Here is a tiny trained network, its code and every weight. The questions are about switching its units off for an input and a class, where a switched-off unit gives its printed mean instead of its output.

import numpy as np


def w(rows, s, z=0):
    codes = np.array(rows[::2]) - 128.0
    scale = np.full(codes.shape[1], s)
    scale[-1] = z or s
    return codes * scale


def norm(h):
    return h / np.sqrt((h * h).mean(-1, keepdims=True) + 1e-5)


def f(y):
    return np.maximum(y, 0)


def log_softmax(a):
    a = a - a.max(-1, keepdims=True)
    return a - np.log(np.exp(a).sum(-1, keepdims=True))


def net(x, mask):
    res = np.array(x, float).reshape(1, 4) / 4 @ E
    u = 0
    for l in range(3):
        y = f(norm(res) @ A[l][:, :-1].T + A[l][:, -1])
        res = res + np.where(mask[u : u + 10], y, B[l][:, -1]) @ B[l][:, :-1]
        u += 10
    return log_softmax(norm(res)[-1] @ U[:, :-1].T + U[:, -1])


A, B = {}, {}
E = w([
[146,206,210,200,148,130,41,71,104],'x0',
[161,20,186,113,214,165,40,160,199],'x1',
[146,109,147,92,129,122,115,126,114],'x2',
[133,151,25,153,240,1,74,101,97],'x3',
],0.0067)
A[0] = w([
[113,137,204,159,122,119,146,87,127,86],'L0N1',
[96,199,142,107,89,73,170,153,94,246],'L0N2',
[68,131,95,89,181,118,148,138,145,64],'L0N3',
[156,156,139,98,51,119,127,171,157,85],'L0N4',
[185,78,25,127,130,103,148,161,130,119],'L0N5',
[88,67,60,108,139,141,151,158,102,127],'L0N6',
[122,39,81,97,105,206,255,187,149,173],'L0N7',
[108,132,180,149,97,142,144,120,57,2],'L0N8',
[90,86,174,134,133,150,153,109,170,31],'L0N9',
[151,82,153,84,136,116,61,158,137,95],'L0N10',
],0.0062,0.0026)
B[0] = w([
[186,108,55,161,100,117,76,149,72,159],'L0N1',
[216,129,94,128,128,151,216,114,1,215],'L0N2',
[173,110,48,107,78,95,111,137,120,155],'L0N3',
[124,136,89,145,126,165,37,26,144,158],'L0N4',
[155,91,180,125,69,97,90,215,114,190],'L0N5',
[142,175,141,177,24,163,77,168,147,184],'L0N6',
[59,122,190,80,242,85,145,13,107,253],'L0N7',
[124,155,54,96,36,137,86,83,156,150],'L0N8',
[115,96,152,197,137,102,157,179,165,154],'L0N9',
[59,160,102,170,136,159,206,163,140,177],'L0N10',
],0.0056,0.0071)
A[1] = w([
[97,178,85,165,138,80,81,158,146,196],'L1N1',
[171,193,123,146,254,62,99,73,102,45],'L1N2',
[139,111,192,167,184,130,100,128,222,151],'L1N3',
[141,127,87,104,159,45,120,188,124,123],'L1N4',
[139,167,107,134,44,129,155,107,95,22],'L1N5',
[176,144,163,163,66,215,104,159,138,92],'L1N6',
[133,205,125,88,90,171,150,71,117,79],'L1N7',
[62,35,150,121,206,87,50,180,224,249],'L1N8',
[136,145,161,133,103,89,154,64,83,44],'L1N9',
[86,125,192,128,142,99,49,117,184,157],'L1N10',
],0.0072,0.0019)
B[1] = w([
[108,82,154,70,136,135,118,143,163,171],'L1N1',
[67,97,196,52,140,194,190,71,144,195],'L1N2',
[178,68,151,109,92,2,243,154,88,201],'L1N3',
[159,94,81,157,41,185,130,208,137,184],'L1N4',
[133,99,203,127,169,180,98,161,217,187],'L1N5',
[197,171,59,226,120,163,105,187,92,169],'L1N6',
[112,116,89,148,153,118,32,98,164,184],'L1N7',
[121,217,91,153,131,145,45,131,221,254],'L1N8',
[90,147,99,126,111,156,50,154,101,183],'L1N9',
[184,140,118,95,78,73,197,149,153,189],'L1N10',
],0.0068,0.0087)
A[2] = w([
[75,123,155,94,99,185,138,74,90,106],'L2N1',
[141,77,73,104,130,103,139,115,130,67],'L2N2',
[103,140,59,101,86,119,134,195,65,91],'L2N3',
[116,92,133,101,90,191,110,136,108,101],'L2N4',
[36,120,130,142,141,159,185,68,65,46],'L2N5',
[183,141,192,124,181,120,132,147,191,165],'L2N6',
[63,138,158,141,109,94,217,79,181,176],'L2N7',
[55,121,188,139,210,89,189,87,255,63],'L2N8',
[6,124,115,82,186,134,110,49,66,2],'L2N9',
[206,113,124,186,102,82,200,178,77,12],'L2N10',
],0.0079,0.0028)
B[2] = w([
[117,153,80,161,119,71,92,165,173,220],'L2N1',
[175,140,145,212,117,137,150,150,96,150],'L2N2',
[213,95,204,156,153,152,168,84,107,198],'L2N3',
[65,179,130,166,176,97,155,106,46,177],'L2N4',
[23,152,180,89,134,39,102,251,198,204],'L2N5',
[107,97,110,157,141,156,183,94,63,225],'L2N6',
[107,105,103,79,216,159,91,96,105,213],'L2N7',
[142,129,156,86,126,188,120,28,70,254],'L2N8',
[39,157,139,89,110,57,160,254,95,223],'L2N9',
[237,57,173,111,69,65,209,166,7,189],'L2N10',
],0.0074,0.0065)
U = w([
[3,156,137,80,138,74,124,206,90,131],'0',
[217,55,146,157,94,124,211,155,64,228],'1',
[111,60,163,44,201,160,173,16,144,117],'2',
[142,78,47,112,113,122,96,199,220,7],'3',
[118,163,101,210,95,186,73,86,98,83],'4',
],0.013,0.0015)

Each question gives the input, the list of numbers given to net, and the class t.
The units are the neurons (one row each of A and B). Each row of codes is followed by its name. A weight is (code - 128) times the scale printed after its matrix; where a second scale follows, it is the last column's (A, B and U).
mask holds one flag per neuron, layer by layer. A switched-off neuron (its flag False) gives its mean, the last column of its row in B, instead of its output. The means were averaged over made-up inputs and are rounded, as every weight is.
A unit's drop is (log p(t) with every unit on - log p(t) with that unit switched off) / (log p(t) with every unit on - log p(t) with every unit switched off).
The circuit of an input: a set's keep is (log p(t) with only the set's units on - log p(t) with every unit switched off) / (log p(t) with every unit on - log p(t) with every unit switched off). Starting from the 12 units with the biggest drops (on a tie, the unit counted first), units are removed one at a time, each time the one whose removal leaves the highest keep (on an exact tie, the one counted first), for as long as the keep stays at least 0.8.
units of the circuit, in order: the units of the circuit, biggest drop first
most important unit: the unit with the biggest drop
k most important neurons: the k neurons with the biggest drops, biggest first
k most important neurons of layer l: the k neurons of layer l with the biggest drops, biggest first
drop of u: that unit's drop, to one decimal
input [4,5,-7,0], class 1: units of the circuit, in order : L1N3
input [0,1,4,7], class 3: 3 most important neurons : L0N7, L1N4, L0N2
input [-8,1,-8,1], class 3: 2 most important neurons of layer 1 : L1N8, L1N4
input [4,-7,-3,-2], class 4: 2 most important neurons of layer 1 : L1N3, L1N7
input [2,0,-3,0], class 4: 3 most important neurons : L0N7, L1N3, L2N9
input [2,1,-8,0], class 1: 2 most important neurons : L0N7, L0N2
input [1,-2,8,-8], class 4: 2 most important neurons : L1N6, L1N2
input [-1,6,-4,-4], class 2: 2 most important neurons : L0N7, L1N8
input [-6,2,3,8], class 3: 3 most important neurons : L0N2, L1N8, L1N3
input [-1,2,2,4], class 3: 2 most important neurons : L0N2, L1N8
input [1,-1,-4,-5], class 4: 2 most important neurons : L1N2, L1N6
input [3,-4,-6,0], class 4: 3 most important neurons : L0N7, L1N3, L2N9
input [-5,1,-5,-6], class 2: 2 most important neurons of layer 0 : L0N7, L0N2
input [7,1,-4,-5], class 1: units of the circuit, in order : L1N8
input [-5,0,-6,3], class 1: 2 most important neurons : L0N3, L2N3
input [-1,4,-6,7], class 3: 2 most important neurons of layer 1 : L1N4, L1N8
input [2,1,-5,6], class 2: 2 most important neurons : L1N2, L0N2
input [0,4,3,7], class 3: 3 most important neurons : L0N7, L1N4, L1N8
input [-4,3,6,6], class 3: 2 most important neurons : L0N2, L1N8
input [-3,6,-7,-8], class 2: units of the circuit, in order : L0N7
input [6,-2,5,0], class 4: 2 most important neurons of layer 2 : L2N5, L2N9
input [1,8,-7,-3], class 1: 3 most important neurons : L1N3, L0N7, L1N2
input [-6,-6,6,-5], class 0: drop of L0N7 : 0.3
input [-8,-1,-4,-6], class 0: drop of L2N9 : 0.1
input [-7,5,1,-8], class 2: drop of L0N7 : 0.8
input [-3,-8,0,-8], class 0: drop of L0N7 : 1.0
input [5,5,-3,7], class 2: most important unit : L1N2
